Here is a tiny trained network, its code and every weight. The questions are about switching its units off for an input and a target symbol, where a switched-off unit gives its printed mean instead of its output.

import numpy as np


def w(rows, s, z=0):
    codes = np.array(rows[::2]) - 128.0
    scale = np.full(codes.shape[1], s)
    scale[-1] = z or s
    return codes * scale


def norm(h):
    return h / np.sqrt((h * h).mean(-1, keepdims=True) + 1e-5)


def f(y):
    return np.maximum(y, 0)


def softmax(a):
    e = np.exp(a - a.max(-1, keepdims=True))
    return e / e.sum(-1, keepdims=True)


def log_softmax(a):
    a = a - a.max(-1, keepdims=True)
    return a - np.log(np.exp(a).sum(-1, keepdims=True))


def net(x, mask):
    ids = ['αβγδεζηθλμπστω'.index(c) for c in x.split()]
    T = len(ids)
    res = E[ids] + P[:T]
    u = 0
    for l in range(2):
        q, k, v = (norm(res) @ M[l].T for M in (Q, K, V))
        z = softmax(np.where(np.tri(T) > 0, q @ k.T / 4**0.5, -1e9)) @ v
        res = res + np.where(mask[u], z, O[l][:, -1]) @ O[l][:, :-1]
        u += 1
        y = f(norm(res) @ A[l][:, :-1].T + A[l][:, -1])
        res = res + np.where(mask[u : u + 16], y, B[l][:, -1]) @ B[l][:, :-1]
        u += 16
    return log_softmax(norm(res)[-1] @ U[:, :-1].T + U[:, -1])


Q, K, V, O, A, B = {}, {}, {}, {}, {}, {}
E = w([
[138,80,112,113,145,94,136,113,143],'α',
[133,65,119,113,121,87,124,116,150],'β',
[94,46,35,142,153,140,198,98,100],'γ',
[74,150,142,177,139,250,127,101,211],'δ',
[118,57,74,110,113,119,136,93,185],'ε',
[163,103,181,136,151,91,105,126,138],'ζ',
[130,53,114,96,105,86,124,107,176],'η',
[202,145,28,200,151,229,107,230,134],'θ',
[111,111,180,97,176,111,142,110,80],'λ',
[35,80,70,125,124,87,74,117,117],'μ',
[52,113,124,133,158,100,126,141,27],'π',
[87,138,208,114,49,117,105,159,211],'σ',
[81,99,188,63,89,96,219,163,81],'τ',
[171,152,120,176,104,114,213,151,109],'ω',
],0.013)
P = w([
[128,23,174,236,249,71,245,189,161],'0',
[139,3,178,145,80,157,132,101,89],'1',
[147,54,157,101,96,163,120,98,94],'2',
[153,90,130,75,101,139,104,102,102],'3',
[152,128,118,54,114,129,98,110,107],'4',
[145,154,98,43,127,112,100,121,112],'5',
[136,186,79,24,139,89,101,134,129],'6',
],0.0074)
Q[0] = w([
[144,181,141,133,168,129,44,39,188],'0.h0',
[95,170,116,94,30,178,73,102,158],'0.h0',
[132,216,50,235,187,153,199,81,176],'0.h0',
[130,145,4,59,210,53,52,102,150],'0.h0',
],0.0042)
K[0] = w([
[144,112,137,108,119,133,29,107,156],'0.h0',
[92,125,146,125,111,163,145,130,198],'0.h0',
[156,120,61,183,173,187,106,121,126],'0.h0',
[133,253,66,40,95,104,96,80,96],'0.h0',
],0.0058)
V[0] = w([
[185,116,2,184,188,206,48,140,105],'0.h0',
[176,176,143,125,103,138,203,201,8],'0.h0',
[50,104,70,70,169,99,153,62,52],'0.h0',
[198,142,82,135,30,100,209,124,154],'0.h0',
],0.0064)
O[0] = w([
[129,88,221,69,85,65,54,184,38,47],'0.h0',
[64,187,134,88,59,255,90,53,151,4],'0.h0',
[125,6,120,43,158,243,139,79,138,194],'0.h0',
[193,157,80,134,9,68,144,21,99,139],'0.h0',
],0.0059,0.0033)
A[0] = w([
[128,150,185,136,132,103,99,194,148,121],'0.n0',
[87,177,154,58,92,97,67,157,66,19],'0.n1',
[175,149,121,117,191,132,159,97,59,83],'0.n2',
[100,109,254,48,49,86,132,127,134,87],'0.n3',
[156,174,194,43,83,101,79,149,76,2],'0.n4',
[126,179,129,118,42,108,107,127,115,169],'0.n5',
[131,113,81,132,98,173,19,52,183,109],'0.n6',
[171,159,114,184,153,114,197,95,76,85],'0.n7',
[198,131,152,143,137,71,137,54,159,127],'0.n8',
[48,150,191,90,115,101,40,99,151,177],'0.n9',
[159,137,128,60,71,102,58,101,102,138],'0.n10',
[150,146,175,57,106,96,152,152,122,191],'0.n11',
[109,185,182,176,154,117,122,182,157,93],'0.n12',
[86,64,60,129,152,112,178,102,128,156],'0.n13',
[59,117,128,149,69,133,126,142,97,151],'0.n14',
[156,177,89,154,86,146,80,162,100,97],'0.n15',
],0.0093,0.0045)
B[0] = w([
[156,103,133,88,96,163,75,118,143,156],'0.n0',
[112,114,147,132,198,158,101,78,178,134],'0.n1',
[144,131,105,177,88,88,132,137,156,148],'0.n2',
[116,145,118,255,201,130,151,175,110,151],'0.n3',
[67,154,130,96,154,119,89,45,168,133],'0.n4',
[112,177,128,103,133,113,99,87,103,151],'0.n5',
[123,172,132,148,193,149,193,154,83,162],'0.n6',
[79,156,112,171,173,118,81,123,141,150],'0.n7',
[116,125,141,121,101,197,82,117,88,186],'0.n8',
[161,88,51,165,96,124,103,112,92,148],'0.n9',
[174,124,151,146,155,136,120,92,50,155],'0.n10',
[136,137,101,154,153,170,159,104,132,160],'0.n11',
[135,100,133,94,69,147,124,116,110,160],'0.n12',
[163,174,151,163,103,162,75,149,161,255],'0.n13',
[181,180,159,119,146,150,122,141,113,146],'0.n14',
[93,128,123,60,85,95,150,130,111,151],'0.n15',
],0.0095,0.0099)
Q[1] = w([
[75,135,116,96,112,101,180,107,148],'1.h0',
[88,78,163,118,140,1,195,179,141],'1.h0',
[111,72,177,138,93,98,211,135,126],'1.h0',
[102,96,157,103,124,62,181,150,118],'1.h0',
],0.012)
K[1] = w([
[116,114,155,167,80,152,175,109,186],'1.h0',
[132,90,140,245,116,131,158,85,151],'1.h0',
[87,68,153,179,147,160,151,76,170],'1.h0',
[120,63,140,239,110,138,147,99,139],'1.h0',
],0.011)
V[1] = w([
[158,118,32,75,44,117,255,221,71],'1.h0',
[128,160,208,234,75,130,154,205,60],'1.h0',
[111,59,136,141,92,133,150,171,113],'1.h0',
[128,150,161,87,207,59,123,213,92],'1.h0',
],0.0052)
O[1] = w([
[22,34,152,147,2,101,226,138,99,74],'1.h0',
[50,84,53,124,187,34,217,30,155,250],'1.h0',
[107,148,94,131,77,137,206,55,129,177],'1.h0',
[98,133,90,194,93,169,155,140,70,16],'1.h0',
],0.006,0.0026)
A[1] = w([
[154,115,145,65,120,141,101,119,170,88],'1.n0',
[142,153,163,6,134,151,84,96,155,165],'1.n1',
[155,118,200,144,120,53,175,154,113,55],'1.n2',
[178,147,124,128,216,161,102,146,107,62],'1.n3',
[204,182,117,182,163,104,92,126,147,87],'1.n4',
[154,176,156,183,220,134,136,134,187,62],'1.n5',
[119,189,133,112,135,122,101,113,126,53],'1.n6',
[112,71,122,101,138,126,158,177,119,1],'1.n7',
[188,168,129,198,211,123,123,155,152,69],'1.n8',
[136,142,200,141,79,154,116,85,140,141],'1.n9',
[140,133,142,132,156,115,102,176,161,84],'1.n10',
[142,167,109,99,124,137,81,129,118,135],'1.n11',
[134,135,97,151,203,122,126,103,167,92],'1.n12',
[76,123,124,194,124,125,164,131,125,84],'1.n13',
[91,111,141,99,87,65,153,98,90,92],'1.n14',
[125,60,137,128,133,107,73,161,141,127],'1.n15',
],0.013,0.0038)
B[1] = w([
[153,170,128,59,135,122,112,83,126,168],'1.n0',
[208,142,119,33,128,86,72,126,122,190],'1.n1',
[191,126,185,85,91,159,158,158,68,131],'1.n2',
[132,209,150,167,121,143,95,192,182,238],'1.n3',
[89,122,168,143,178,210,165,164,149,245],'1.n4',
[144,111,114,255,153,185,113,116,131,244],'1.n5',
[176,66,129,104,158,107,137,164,142,145],'1.n6',
[108,82,147,137,238,115,92,86,205,140],'1.n7',
[77,183,160,208,133,206,113,140,143,253],'1.n8',
[147,140,127,90,170,87,110,186,114,163],'1.n9',
[121,212,124,128,124,204,131,100,111,165],'1.n10',
[181,131,147,112,173,158,118,146,136,174],'1.n11',
[124,156,155,188,91,157,96,180,113,209],'1.n12',
[128,159,153,36,110,90,101,178,147,157],'1.n13',
[165,181,153,191,159,138,88,107,156,155],'1.n14',
[174,174,69,126,191,122,229,150,96,170],'1.n15',
],0.0088,0.013)
U = w([
[119,154,157,224,176,209,126,166,183,162],'α',
[196,164,135,17,183,159,99,139,152,182],'β',
[123,109,129,131,144,124,161,105,145,3],'γ',
[134,106,125,137,115,127,154,105,166,19],'δ',
[152,91,106,159,135,126,153,79,157,26],'ε',
[128,95,136,139,129,118,117,83,149,36],'ζ',
[153,95,116,154,123,117,138,76,155,49],'η',
[182,21,191,155,79,127,125,201,62,107],'θ',
[56,51,159,82,144,132,142,151,210,132],'λ',
[131,35,46,151,225,81,161,162,164,136],'μ',
[21,39,144,72,196,176,99,109,118,136],'π',
[74,148,82,140,50,47,65,177,200,156],'σ',
[48,155,116,64,101,174,254,148,152,158],'τ',
[85,214,100,129,130,131,159,32,21,146],'ω',
],0.0064,0.0024)

Each question gives the input, a string of symbols that net reads in full, and the target symbol t.
The units are the heads (4 rows each of Q, K, V and O) and the neurons (one row each of A and B). Each row of codes is followed by its name. A weight is (code - 128) times the scale printed after its matrix; where a second scale follows, it is the last column's (O, A, B and U).
mask holds one flag per unit, layer by layer, with each layer's heads first. A switched-off unit (its flag False) gives its mean, the last column of its rows in O or B, instead of its output. The means were averaged over made-up inputs and are rounded, as every weight is.
A unit's drop is (log p(t) with every unit on - log p(t) with that unit switched off) / (log p(t) with every unit on - log p(t) with every unit switched off).
The circuit of an input: a set's keep is (log p(t) with only the set's units on - log p(t) with every unit switched off) / (log p(t) with every unit on - log p(t) with every unit switched off). Starting from the 12 units with the biggest drops (on a tie, the unit counted first), units are removed one at a time, each time the one whose removal leaves the highest keep (on an exact tie, the one counted first), for as long as the keep stays at least 0.8.
circuit, biggest first: the units of the circuit, biggest drop first
k most important neurons: the k neurons with the biggest drops, biggest first
k most important neurons of layer l: the k neurons of layer l with the biggest drops, biggest first
input τ θ σ, target τ: 2 most important neurons of layer 0 => [0.n6 0.n13]
input δ λ δ γ ω ε γ, target β: circuit, biggest first => [0.h0 1.n5 1.n8]
input τ θ ζ ε τ γ β, target τ: 2 most important neurons => [0.n15 0.n6]
input θ δ ζ δ π, target π: 4 most important neurons of layer 1 => [1.n3 1.n5 1.n8 1.n13]
input ζ δ ε μ η θ, target μ: 2 most important neurons of layer 1 => [1.n7 1.n8]
input α τ μ ε ε, target β: circuit, biggest first => [1.n1 1.h0]
input ζ β π π, target β: circuit, biggest first => [1.n5 1.n8 1.n4]
input ω π ε θ δ, target θ: 2 most important neurons => [0.n9 1.n8]
input θ ε δ η μ, target μ: most important neuron => [1.n8]
input τ μ ω μ θ λ ε, target λ: 3 most important neurons of layer 0 => [0.n15 0.n6 0.n13]
input μ θ γ π ε σ, target σ: 2 most important neurons => [0.n13 1.n13]
input τ γ δ σ ω λ σ, target β: 2 most important neurons of layer 0 => [0.n12 0.n13]
input θ μ μ τ ζ, target τ: 2 most important neurons => [0.n13 1.n5]
input τ η π η μ μ, target β: 2 most important neurons of layer 0 => [0.n3 0.n7]
input δ α η δ ε θ, target θ: 2 most important neurons => [0.n15 1.n8]
input θ θ σ τ γ τ, target β: 3 most important neurons of layer 1 => [1.n8 1.n5 1.n4]
input θ η ζ, target θ: 2 most important neurons of layer 0 => [0.n0 0.n15]
input δ θ γ μ ζ, target μ: 3 most important neurons => [0.n13 1.n8 0.n15]
input δ δ ε δ ε θ λ, target λ: 3 most important neurons => [1.n13 1.n5 1.n8]
input γ ε δ η ε η, target β: 2 most important neurons of layer 1 => [1.n1 1.n5]
input λ δ α γ δ, target β: 2 most important neurons => [0.n12 0.n13]
input π β τ ζ θ γ, target θ: 3 most important neurons of layer 1 => [1.n8 1.n3 1.n4]
input η ζ δ θ ε α, target θ: 2 most important neurons of layer 1 => [1.n8 1.n5]
input ζ μ ω η α ε α, target β: 2 most important neurons of layer 0 => [0.n3 0.n6]
input θ ε σ, target σ: 2 most important neurons => [1.n13 1.n4]
input ω α δ γ λ γ, target β: 2 most important neurons => [0.n3 0.n13]
input π θ γ, target π: 2 most important neurons of layer 1 => [1.n3 1.n5]
input σ θ γ σ μ γ γ, target μ: 2 most important neurons of layer 0 => [0.n15 0.n5]
